Here is a tiny trained network, its code and every weight. The questions are about switching its units off for an input and a target symbol, where a switched-off unit gives its printed mean instead of its output.

import numpy as np


def w(rows, s, z=0):
    codes = np.array(rows[::2]) - 128.0
    scale = np.full(codes.shape[1], s)
    scale[-1] = z or s
    return codes * scale


def f(y):
    return np.maximum(y, 0)


def softmax(a):
    e = np.exp(a - a.max(-1, keepdims=True))
    return e / e.sum(-1, keepdims=True)


def log_softmax(a):
    a = a - a.max(-1, keepdims=True)
    return a - np.log(np.exp(a).sum(-1, keepdims=True))


def net(x, mask):
    ids = ['ΓΩβδεηθλπφψ'.index(c) for c in x.split()]
    T = len(ids)
    res = E[ids] + P[:T]
    r = res
    for j in range(2):
        rows = slice(2 * j, 2 * j + 2)
        q, k, v = (r @ M[0][rows].T for M in (Q, K, V))
        z = softmax(np.where(np.tri(T) > 0, q @ k.T / 2**0.5, -1e9)) @ v
        o = O[0][rows]
        res = res + np.where(mask[j], z, o[:, -1]) @ o[:, :-1]
    y = f(res @ A[0][:, :-1].T + A[0][:, -1])
    res = res + np.where(mask[2:26], y, B[0][:, -1]) @ B[0][:, :-1]
    return log_softmax(res[-1] @ U[:, :-1].T + U[:, -1])


Q, K, V, O, A, B = {}, {}, {}, {}, {}, {}
E = w([
[78,96,115],'Γ',
[37,57,90],'Ω',
[61,25,93],'β',
[84,164,168],'δ',
[142,134,224],'ε',
[8,10,81],'η',
[163,19,178],'θ',
[199,90,94],'λ',
[128,223,95],'π',
[157,81,149],'φ',
[176,178,54],'ψ',
],0.014)
P = w([
[139,164,129],'0',
[120,126,137],'1',
[148,125,113],'2',
[167,132,125],'3',
[216,166,156],'4',
[199,161,140],'5',
[253,195,176],'6',
[243,188,166],'7',
[176,143,120],'8',
[162,137,110],'9',
[187,158,137],'10',
],0.0048)
Q[0] = w([
[23,49,170],'H1',
[106,169,1],'H1',
[174,91,216],'H2',
[174,211,40],'H2',
],0.0077)
K[0] = w([
[249,131,134],'H1',
[51,254,140],'H1',
[160,111,121],'H2',
[79,200,48],'H2',
],0.0085)
V[0] = w([
[120,169,2],'H1',
[116,182,98],'H1',
[190,55,77],'H2',
[100,184,152],'H2',
],0.0098)
O[0] = w([
[197,144,50,35],'H1',
[46,70,8,35],'H1',
[136,17,101,253],'H2',
[255,86,111,39],'H2',
],0.0065,0.0044)
A[0] = w([
[121,164,95,203],'N1',
[207,114,138,247],'N2',
[140,248,162,197],'N3',
[145,71,169,220],'N4',
[161,117,141,179],'N5',
[105,200,116,223],'N6',
[154,118,142,172],'N7',
[145,93,184,177],'N8',
[193,188,92,96],'N9',
[136,93,37,187],'N10',
[202,95,84,204],'N11',
[85,109,104,172],'N12',
[144,140,146,83],'N13',
[135,103,130,181],'N14',
[157,84,66,254],'N15',
[116,117,99,90],'N16',
[73,166,159,132],'N17',
[117,106,84,100],'N18',
[84,81,74,194],'N19',
[102,103,113,166],'N20',
[195,121,101,214],'N21',
[91,164,169,102],'N22',
[157,159,192,210],'N23',
[96,162,128,161],'N24',
],0.018,0.0041)
B[0] = w([
[185,173,117,153],'N1',
[112,182,174,200],'N2',
[186,100,96,168],'N3',
[88,109,65,250],'N4',
[70,138,171,167],'N5',
[167,151,51,155],'N6',
[74,148,134,163],'N7',
[103,145,65,230],'N8',
[200,132,112,171],'N9',
[167,163,140,181],'N10',
[113,130,182,172],'N11',
[128,97,159,162],'N12',
[190,28,174,134],'N13',
[113,169,140,170],'N14',
[141,164,194,182],'N15',
[131,147,102,140],'N16',
[146,68,114,143],'N17',
[113,167,109,150],'N18',
[153,101,169,183],'N19',
[116,136,138,163],'N20',
[116,146,178,167],'N21',
[143,48,143,142],'N22',
[91,144,109,192],'N23',
[140,66,2,136],'N24',
],0.0086,0.014)
U = w([
[143,69,200,88],'Γ',
[160,97,151,49],'Ω',
[121,26,163,104],'β',
[157,86,38,174],'δ',
[137,145,123,28],'ε',
[121,157,133,38],'η',
[1,174,154,176],'θ',
[84,169,235,35],'λ',
[181,148,29,20],'π',
[113,128,226,254],'φ',
[188,151,186,222],'ψ',
],0.0096,0.0055)

Each question gives the input, a string of symbols that net reads in full, and the target symbol t.
The units are the heads (2 rows each of Q, K, V and O) and the neurons (one row each of A and B). Each row of codes is followed by its name. A weight is (code - 128) times the scale printed after its matrix; where a second scale follows, it is the last column's (O, A, B and U).
mask holds one flag per unit, heads first, then neurons. A switched-off unit (its flag False) gives its mean, the last column of its rows in O or B, instead of its output. The means were averaged over made-up inputs and are rounded, as every weight is.
A unit's drop is (log p(t) with every unit on - log p(t) with that unit switched off) / (log p(t) with every unit on - log p(t) with every unit switched off).
The circuit of an input: a set's keep is (log p(t) with only the set's units on - log p(t) with every unit switched off) / (log p(t) with every unit on - log p(t) with every unit switched off). Starting from the 12 units with the biggest drops (on a tie, the unit counted first), units are removed one at a time, each time the one whose removal leaves the highest keep (on an exact tie, the one counted first), for as long as the keep stays at least 0.8.
circuit, biggest first: the units of the circuit, biggest drop first
unit that matters most: the unit with the biggest drop
k most important neurons: the k neurons with the biggest drops, biggest first
which heads matter: for each layer, one digit per head in row order, 1 if its drop is at least 0.15 and else 0, layers parted by /
drop when u is switched off: that unit's drop, to one decimal
input ψ θ β, target φ: circuit, biggest first -> H1; N15; N19; N8
input ψ θ θ π, target π: unit that matters most -> N6
input θ θ β Ω, target β: which heads matter -> 10
input η θ ε, target β: 2 most important neurons -> N22; N17
input θ η θ δ ψ η, target φ: 3 most important neurons -> N19; N15; N8
input Ω ψ β, target φ: 2 most important neurons -> N15; N19
input θ ψ π η, target φ: 2 most important neurons -> N19; N15
input λ η ψ Ω π δ ψ θ λ, target φ: drop when N2 is switched off -> 0.0
input ψ θ θ η φ θ ε θ β Ω, target β: drop when N12 is switched off -> 0.1
input θ η ψ ψ Γ ψ Γ β θ φ, target θ: drop when N9 is switched off -> 0.2
input Ω θ Γ, target β: drop when N19 is switched off -> 0.0
input π η φ ψ ψ η η ψ, target ψ: which heads matter -> 00
input ψ ψ θ θ ψ λ, target φ: which heads matter -> 00
input θ θ β, target β: which heads matter -> 10
input Ω θ θ β, target β: most important neuron -> N2
